Input: [-18.0 -33.0  52.9 -39.4 -13.7 -30.0]
Output: -18.0

Input:
[[14.6 54.3  0.6 61.8]
 [-6.2  7.8 33.7 -9.9]
 [ 9.2 12.7  8.7  2.0]]
Output: 9.2

Input:
[[ -7.0 -54.1 -46.0 -55.1]
 [ 41.9 -23.4  53.4  64.5]
 [  0.5 -57.2 -30.9 -37.9]]
Output: 0.5

Input:
[[ 44.2  -5.4  17.9  -9.0 -17.6 -26.3  58.9]
 [ -7.0 -62.7 -53.0  66.2 -25.0  66.7  -6.1]
 [ 24.8  40.5 -46.3 -47.8 -41.2 -49.4 -63.6]]
Output: 24.8

Input:
[[ 24.4   7.9   2.3  58.1  64.4  65.9]
 [-39.3  -6.2  33.5 -10.9  -1.2 -24.9]]
Output: -39.3

Input:
[[ 17.2 -39.1  57.6  61.7 -47.8]
 [ 33.5 -23.7  11.4  11.7 -33.6]]
Output: 33.5

Input: [ -1.8  44.2  56.6  -7.6 -35.0  55.0  -4.7]
Output: -1.8
---
[-23.1 -52.1 -62.9 -22.0  33.7] yields -23.1, 33.7

[[36.5 39.4 22.0 29.8 28.0 43.1]
 [59.2 26.3 26.9 27.1 -7.8 33.9]] yields 36.5, 33.9

[[-49.9 -16.6   2.7   5.7]
 [-17.2  58.3 -24.3  65.0]] yields -49.9, 65.0

[-24.6  30.0   0.7  54.2 -13.3  11.8  10.8] yields -24.6, 10.8

[ -5.2  -6.1  19.1  26.7 -11.2  54.2] yields -5.2, 54.2

[[13.2 44.1  9.3 27.0 53.7  0.3]
 [18.4 39.0  7.0  7.1 43.1  6.6]
 [12.1 39.6  6.4  6.3 21.4  1.8]] yields 13.2, 1.8
---
Input: [ 4.8  4.9 -9.5 66.1 -0.3]
Output: -9.5
Input: [ 59.0  -2.1   3.7 -60.9  47.8]
Output: 3.7
Input: [31.2 57.5 21.3 -7.1 41.3]
Output: 21.3
Input: [-15.2  58.6  -9.7  41.3 -58.8]
Output: -9.7
Input: [-57.6  39.3 -33.7   8.0 -27.7]
Output: -33.7
Input: [ 62.7 -25.5 -64.1 -38.2  41.5]
Output: -64.1
Input: [ 30.4 -13.6  53.7  21.1 -17.7]
Output: 53.7
---
[[40.8 20.2 10.6  3.4  2.1  3.1  1.6  1.3  0.8  0.3]
 [17.4 39.4 51.8 44.2 25.8 12.0  4.7  2.4  0.1  0.3]
 [ 0.7  1.6  0.8  0.3  1.6  3.1  2.1  5.3 17.2 34.0]
 [ 0.8  1.6  1.3  0.1  2.1  4.4  8.4 18.6 37.1 46.0]
 [52.2 53.1 31.9 22.1  5.9  4.2  1.0  1.6  0.3  0.3]
 [ 0.3  1.9  1.2  1.5  5.0 13.0 31.0 47.6 48.7 38.3]
 [ 9.0 23.1 41.8 46.7 44.1 22.0  9.6  4.1  1.8  0.1]
 [26.4 12.4  5.5  1.3  1.8  3.0  1.2  1.5  0.8  0.3]
 [ 1.2  2.1  2.1  1.6  6.2 15.8 37.3 49.8 46.7 35.0]
 [41.7 20.9 11.5  3.0  2.2  2.9  1.1  1.4 -0.3 -0.3]
 [ 1.7  4.2 11.5 30.3 46.1 56.3 45.5 20.6 12.2  3.0]
 [ 0.7  1.8  0.8  1.6  6.2 15.1 33.8 49.1 47.5 35.6]] 35.6

[[  4.2  48.9   4.8  37.4  44.3  30.8 -17.9  28.3  18.5  13.9 -33.9  29.5]
 [ 17.1  23.4  -2.7  12.1  40.4 -26.4  -7.2 -11.1 -22.6  55.8  10.5  27.3]
 [ -3.3  -5.9  -2.7  10.4  35.6 -33.0 -21.2  12.7 -17.9  17.6 -16.2 -11.0]
 [-21.5  35.5 -43.6  -1.3  42.2  -8.9  -1.6  45.8 -35.6   8.0 -29.0  30.3]
 [  1.3 -20.2  -2.8  56.6  10.8 -18.8 -15.4  39.7 -23.9  -5.4 -10.6  14.4]
 [-54.5 -12.5 -23.5  33.9  66.9  -2.5 -66.0  19.0 -24.1 -22.6 -13.0 -16.3]
 [ 18.3 -15.7 -36.7  21.7  57.6   0.4   3.0  12.6 -13.6  30.5  -5.3   8.8]
 [-36.0 -14.8 -24.5  46.5 -11.4 -31.7 -55.5 -13.6 -26.3 -10.4 -36.9 -47.8]
 [-13.4   2.0 -10.6  13.0  41.3   0.4 -16.9   1.5  -0.6   6.9 -13.5   5.0]
 [ -6.2 -19.7   4.7   8.3  24.1   8.7   5.0   8.5 -32.1   9.9  23.9
  -32.6]] -32.6

[[-18.7 -16.9 -18.8   9.5  14.2   1.6   8.2]
 [-17.1 -17.3 -18.7   9.8  14.0   2.0   9.7]
 [ 23.6 -35.0 -18.0  20.8  12.4  13.5  55.2]
 [  1.7  35.1  26.6 -20.5 -19.4  -9.4 -39.9]
 [ 10.5  34.4  29.1 -19.9 -21.4  -7.8 -33.7]
 [ 28.8   0.2   9.9   0.4  -8.0   4.6  17.4]
 [-36.2 -15.8 -24.0   8.6  18.4  -1.5  -3.8]
 [-20.8  13.9   3.2  -8.5  -1.8  -7.2 -28.9]
 [-35.1   1.1 -11.1  -1.3   9.0  -6.0 -22.8]
 [-64.2  -5.9 -26.1   2.3  20.7  -8.8 -32.5]] -32.5

[[ 46.9  -0.8   8.7  48.3 -28.0  22.5  12.5  10.1  28.6  13.0 -22.7  40.1
   47.1]
 [  5.9   2.0 -23.1 -37.3   0.5  28.7 -36.2 -19.0 -44.5 -22.4 -34.7 -44.9
  -38.3]
 [ 10.2  -0.4  14.8  13.4   0.2  33.3  26.6  14.6   0.8  12.0 -10.3  10.9
    8.2]
 [ -5.9   1.5  14.0 -33.1  20.2  -2.9 -33.9  18.0  -4.8  11.5 -29.3 -26.0
  -35.2]
 [ 30.5   1.1 -17.4   1.1 -21.0 -38.3 -66.9 -12.1  18.9  -8.0 -28.6  -0.8
    9.1]] 9.1

[[ -4.7  -1.7 -28.1 -23.1 -15.8   3.1   5.8 -11.7  -1.9]
 [ 17.6  16.0  37.2  32.1  17.1  -3.3  -1.2  23.1   5.8]
 [ -6.0   9.2  -9.4  -5.6   4.4   3.3   6.6 -12.2  -4.7]
 [  6.1  24.3 -11.8 -16.9  28.4  23.7  11.6 -48.6  24.4]
 [  4.1  11.9 -10.7 -18.0   6.0  11.2  -4.7 -24.8   2.4]
 [  3.9 -27.5 -16.3 -40.4  -0.1  -5.0 -38.3 -10.3 -21.7]
 [-11.6 -21.9  -5.4  -4.0 -38.7 -14.7 -26.2  47.0 -17.9]
 [ -9.2  -7.6   8.2  33.3 -25.0  -3.9   6.5   7.0  -3.8]
 [ -2.6  14.0 -31.6 -26.2 -12.6   4.4  14.0  -2.1   1.7]
 [-14.2   3.8   4.2  17.6 -14.9  -3.5 -12.9  26.0 -10.5]
 [  7.7   2.4  10.9 -11.9  54.7  17.5 -12.3 -50.7  17.1]
 [  8.3  28.9  -6.1  -4.1  33.1  11.6  -9.5 -25.4  -7.5]] -7.5
---
[[40.3 30.1 27.8 63.2 32.0]
 [31.8 39.8 28.5 33.9 24.6]
 [30.3 30.8 45.3 57.0 29.0]] value 28.5

[[ -6.1 -62.1  13.3  32.1   5.7 -14.7]
 [ 13.2  34.7  30.9  25.8 -40.1 -19.6]] value 13.3

[[-54.2  17.3 -18.5  -9.8  21.7  -5.2 -10.5]
 [  1.7  19.4 -11.1 -16.0  -5.6  -9.6  -2.3]] value -18.5

[[-23.2  -3.6 -40.3 -43.1]
 [ -2.9 -56.1  29.0  10.6]] value -40.3

[[ 61.2  41.7  28.2 -25.5  16.1]
 [-44.2  -4.2 -15.0 -15.5 -24.2]
 [ 54.6  51.5  59.5 -11.3  43.2]] value -15.0

[[-11.1  31.0  56.8  35.6 -10.2  35.7]
 [-58.4  37.6  -8.2 -17.1 -44.9  44.2]] value 56.8

[[ 30.2 -51.1 -38.2 -14.7]
 [-38.9  27.2  16.4  18.7]] value -38.2
---
 0.318  -1.661  -1.400  -0.015  -0.402
-0.164   0.495  -0.273  -0.543  -0.402
 1.445  -1.355  -1.574   0.552  -0.402
⇒ -1.574

 159.20    85.72   -41.55    60.88   184.42   -70.24  -153.81 ⇒ -41.55

-187.25   -14.53  -157.62   171.87   141.04 ⇒ -157.62

-132.393    78.943    15.367    -9.023   168.670
 -49.951    -3.366  -156.270   -25.634  -131.107
⇒ -156.270

  53.0  -218.9  -222.7   -33.3  -243.6  -112.8  -234.0
-192.4    98.2    35.2  -213.1   102.0  -162.0    97.8
 155.2  -227.2  -224.5   112.3  -229.5     2.0  -231.7
⇒ -224.5

 0.12  -0.18   0.13   0.13   0.11   0.15 ⇒ 0.13

 0.14  -0.08  -0.02  -0.09   0.03
-0.16   0.02  -0.07   0.08   0.03
 0.13  -0.10   0.06  -0.11   0.06
⇒ 0.06

-0.02  -0.15  -0.13   0.13 ⇒ -0.13

-0.079   0.070   0.119  -0.050
 0.057  -0.019  -0.140   0.061
⇒ -0.140
---
[-699  809  834  760  443  339  490] | 490

[289 128 322 603 440 273 894] | 322

[[ 655  111 -186  901  795]
 [ 394  758  756  837  448]
 [ -10 -583  608   -6  -95]] | 448

[-17  15  34 -32 -33 -26  12] | -17

[-31   2 -21 -10  46] | -10

[[142 107 116  84 102 110 154]
 [186  99 122  46  79 108 214]
 [165 103 119  64  86 109 185]] | 109

[[  48  104  581   34  582 -516  529]
 [-195 -144  881  136 -125  474  741]
 [ 467  729  431  919  375  664  530]] | 467

[727 787 510  90 519 871 850] | 727

[5 4 0 6 0 9 3] | 4

[211  98  20 178 207] | 178
---
[212 101  58   8 113] gives 101
[ 476  534  237  472 -921  760  451] gives 534
[35 91 22 73 63] gives 91
[739 637 183 664 794 474] gives 637
[134 211  83 243  46 154] gives 211
[-759  304  645  449  820  240] gives 304
